Below is a small trained network, with its code and all its weights. Each question gives an input and a target symbol and asks what happens when units are switched off, that is, made to give their printed mean instead of their output.

import numpy as np


def w(rows, s, z=0):
    codes = np.array(rows[::2]) - 128.0
    scale = np.full(codes.shape[1], s)
    scale[-1] = z or s
    return codes * scale


def softmax(a):
    e = np.exp(a - a.max(-1, keepdims=True))
    return e / e.sum(-1, keepdims=True)


def log_softmax(a):
    a = a - a.max(-1, keepdims=True)
    return a - np.log(np.exp(a).sum(-1, keepdims=True))


def net(x, mask):
    ids = ['ΓΞΣΦΨβεζθλπτω'.index(c) for c in x.split()]
    T = len(ids)
    res = E[ids] + P[:T]
    u = 0
    for l in range(2):
        r = res
        for j in range(3):
            rows = slice(2 * j, 2 * j + 2)
            q, k, v = (r @ M[l][rows].T for M in (Q, K, V))
            z = softmax(np.where(np.tri(T) > 0, q @ k.T / 2**0.5, -1e9)) @ v
            o = O[l][rows]
            res = res + np.where(mask[u + j], z, o[:, -1]) @ o[:, :-1]
        u += 3
    return log_softmax(res[-1] @ U[:, :-1].T + U[:, -1])


Q, K, V, O = {}, {}, {}, {}
E = w([
[155,192,71,224,156,168,88,141,173,118,105],'Γ',
[183,168,123,135,105,82,125,184,168,190,70],'Ξ',
[154,99,30,82,111,93,116,149,158,149,181],'Σ',
[221,152,142,153,155,140,115,133,190,90,146],'Φ',
[144,116,117,133,73,136,203,94,138,91,164],'Ψ',
[147,128,104,206,140,99,111,70,210,66,165],'β',
[163,155,116,84,179,214,43,103,168,137,85],'ε',
[148,181,174,170,131,188,85,90,252,116,73],'ζ',
[109,105,70,86,75,164,94,140,184,86,99],'θ',
[188,95,129,211,42,90,63,123,96,142,53],'λ',
[99,101,103,94,206,64,42,85,146,160,86],'π',
[89,131,122,104,107,95,60,109,101,58,159],'τ',
[33,95,77,168,28,25,147,87,142,159,83],'ω',
],0.018)
P = w([
[188,214,58,137,123,141,146,162,107,146,159],'0',
[211,162,51,114,161,46,201,90,98,54,37],'1',
[169,105,80,168,186,157,187,162,113,108,145],'2',
[164,141,123,51,42,133,86,34,87,170,162],'3',
[144,96,141,139,116,144,120,198,150,146,171],'4',
[165,104,178,108,107,13,102,113,154,10,2],'5',
[88,52,177,114,115,145,129,212,139,126,175],'6',
[170,50,146,66,67,96,67,122,141,108,122],'7',
],0.0099)
Q[0] = w([
[122,91,83,121,114,76,213,121,117,188,115],'0.h1',
[112,78,92,219,174,161,121,231,199,125,119],'0.h1',
[57,134,134,118,209,171,177,150,118,164,189],'0.h2',
[246,72,74,143,122,46,85,154,180,76,72],'0.h2',
[255,106,5,123,68,101,59,86,184,132,105],'0.h3',
[118,131,154,125,118,196,127,85,141,252,216],'0.h3',
],0.0076)
K[0] = w([
[86,104,104,130,175,129,158,216,118,179,196],'0.h1',
[134,24,159,112,112,86,147,178,240,221,128],'0.h1',
[177,213,63,105,149,148,191,122,193,119,156],'0.h2',
[89,70,254,107,126,107,140,125,148,132,157],'0.h2',
[64,4,192,109,127,94,106,142,154,61,102],'0.h3',
[186,120,49,112,179,90,193,164,158,82,64],'0.h3',
],0.008)
V[0] = w([
[139,127,96,115,129,118,98,72,126,93,171],'0.h1',
[123,130,120,111,158,144,140,177,101,140,176],'0.h1',
[60,186,131,98,134,170,148,124,157,118,137],'0.h2',
[110,145,85,113,144,113,188,125,207,146,155],'0.h2',
[78,190,128,145,128,76,141,141,54,129,144],'0.h3',
[167,142,149,148,236,60,123,91,129,245,146],'0.h3',
],0.011)
O[0] = w([
[69,148,45,92,17,149,111,127,118,40,172,170],'0.h1',
[158,84,125,204,27,77,79,222,119,139,73,30],'0.h1',
[125,199,204,200,10,133,69,109,106,150,34,2],'0.h2',
[151,93,126,146,43,125,78,254,237,46,49,99],'0.h2',
[130,230,165,82,56,107,47,178,81,242,219,68],'0.h3',
[226,69,147,203,150,124,42,85,107,207,115,58],'0.h3',
],0.0065,0.0076)
Q[1] = w([
[105,108,186,198,208,193,122,247,68,123,149],'1.h1',
[222,53,29,70,83,109,198,155,194,55,146],'1.h1',
[22,97,215,217,120,75,88,197,1,153,206],'1.h2',
[114,89,12,134,26,225,189,72,121,223,183],'1.h2',
[127,157,17,137,159,164,20,77,160,74,168],'1.h3',
[184,227,103,106,187,70,125,54,110,32,106],'1.h3',
],0.0059)
K[1] = w([
[198,255,80,177,153,230,132,125,145,128,136],'1.h1',
[110,88,209,150,147,109,115,152,123,78,188],'1.h1',
[189,209,39,173,104,108,169,121,120,150,123],'1.h2',
[117,157,126,114,206,108,125,160,121,85,113],'1.h2',
[138,87,203,142,128,95,158,122,135,96,130],'1.h3',
[61,81,167,112,107,137,100,117,125,150,138],'1.h3',
],0.0093)
V[1] = w([
[130,118,109,203,47,118,182,98,62,175,66],'1.h1',
[214,107,173,65,82,154,165,144,136,133,179],'1.h1',
[110,58,114,72,115,2,116,181,66,116,90],'1.h2',
[139,113,164,196,93,52,175,101,163,99,209],'1.h2',
[81,99,180,119,145,69,98,101,175,110,171],'1.h3',
[82,120,79,174,106,94,186,87,174,196,121],'1.h3',
],0.0087)
O[1] = w([
[121,65,119,59,84,127,217,124,82,188,161,2],'1.h1',
[202,107,146,146,91,194,198,187,57,27,116,97],'1.h1',
[59,66,203,128,177,47,90,135,164,67,178,86],'1.h2',
[181,156,141,205,60,133,200,86,181,110,239,95],'1.h2',
[168,151,128,107,43,165,88,60,148,155,93,124],'1.h3',
[79,56,87,71,95,117,196,189,211,254,120,165],'1.h3',
],0.009,0.0078)
U = w([
[38,140,53,254,142,175,101,204,120,165,143,124],'Γ',
[164,146,185,143,178,94,169,207,154,171,92,164],'Ξ',
[141,54,28,153,87,122,75,216,135,103,161,23],'Σ',
[214,135,121,144,137,141,113,169,135,78,137,65],'Φ',
[108,104,154,152,67,178,215,166,129,98,137,220],'Ψ',
[143,105,78,185,53,115,122,85,206,114,150,62],'β',
[139,106,106,95,135,157,87,158,79,112,48,32],'ε',
[145,103,151,145,73,177,180,68,150,143,34,161],'ζ',
[47,161,124,97,105,135,185,133,154,69,64,83],'θ',
[141,118,73,74,188,142,191,92,122,113,187,70],'λ',
[140,52,148,130,119,93,67,64,144,134,82,190],'π',
[88,231,166,87,78,101,84,97,77,101,171,255],'τ',
[85,136,113,67,53,90,150,123,183,189,151,190],'ω',
],0.0071,0.0061)

Each question gives the input, a string of symbols that net reads in full, and the target symbol t.
The units are the heads (2 rows each of Q, K, V and O). Each row of codes is followed by its name. A weight is (code - 128) times the scale printed after its matrix; where a second scale follows, it is the last column's (O and U).
mask holds one flag per head, layer by layer. A switched-off head (its flag False) gives its mean, the last column of its rows in O, instead of its output. The means were averaged over made-up inputs and are rounded, as every weight is.
A unit's drop is (log p(t) with every unit on - log p(t) with that unit switched off) / (log p(t) with every unit on - log p(t) with every unit switched off).
The circuit of an input: a set's keep is (log p(t) with only the set's units on - log p(t) with every unit switched off) / (log p(t) with every unit on - log p(t) with every unit switched off). Starting from all 6 units, units are removed one at a time, each time the one whose removal leaves the highest keep (on an exact tie, the one counted first), for as long as the keep stays at least 0.8.
units of the circuit, in order: the units of the circuit, biggest drop first
most important unit: the unit with the biggest drop
heads that matter: for each layer, one digit per head in row order, 1 if its drop is at least 0.15 and else 0, layers parted by /
input θ ω ε Γ τ λ ω β, target ω: heads that matter -> 000 / 001
input Ψ ω Φ λ Ψ Φ, target λ: most important unit -> 0.h2
input θ Φ Γ β Ψ π λ Φ, target π: heads that matter -> 001 / 011
input Σ Ψ θ Σ, target θ: heads that matter -> 001 / 000
input ε Γ Ξ π Ξ Γ, target π: units of the circuit, in order -> (0.h3 1.h2)
input Ξ ζ Σ, target Σ: heads that matter -> 110 / 000
input Φ λ ω ε π ε, target π: heads that matter -> 001 / 000
input ω Φ ω τ, target ω: units of the circuit, in order -> (1.h3 0.h1)
input ω Ψ Γ τ Γ Ψ, target τ: units of the circuit, in order -> (0.h3 0.h2)
input Γ ω Ψ Φ, target ω: heads that matter -> 000 / 100
input θ Γ Γ Γ β Φ, target β: heads that matter -> 001 / 010
input θ Σ Ψ ζ Ψ ε Γ Γ, target ε: units of the circuit, in order -> (1.h2 0.h1)
input λ Γ Γ Σ Φ, target Φ: heads that matter -> 000 / 100
input Ψ Ξ Γ ω β Σ, target ω: most important unit -> 1.h3
input β β Φ, target Φ: units of the circuit, in order -> (1.h1 0.h2)
input θ π θ ε, target π: units of the circuit, in order -> (0.h3 1.h1)
input ω π τ, target τ: units of the circuit, in order -> (0.h3 1.h3)
input λ Γ ω ω τ λ, target ω: units of the circuit, in order -> (1.h3 0.h3)
input Φ Γ Ψ ω θ θ, target ω: units of the circuit, in order -> (1.h1 1.h3)
input Ξ λ π, target π: most important unit -> 1.h2
input λ θ β, target β: units of the circuit, in order -> (1.h2 0.h2 1.h3)
input Ψ Φ Φ λ β, target β: units of the circuit, in order -> (1.h2 1.h3)
input ω τ Ψ ω θ ζ, target ω: units of the circuit, in order -> (1.h3 1.h1)
input Γ θ ω Ψ, target ω: heads that matter -> 000 / 101
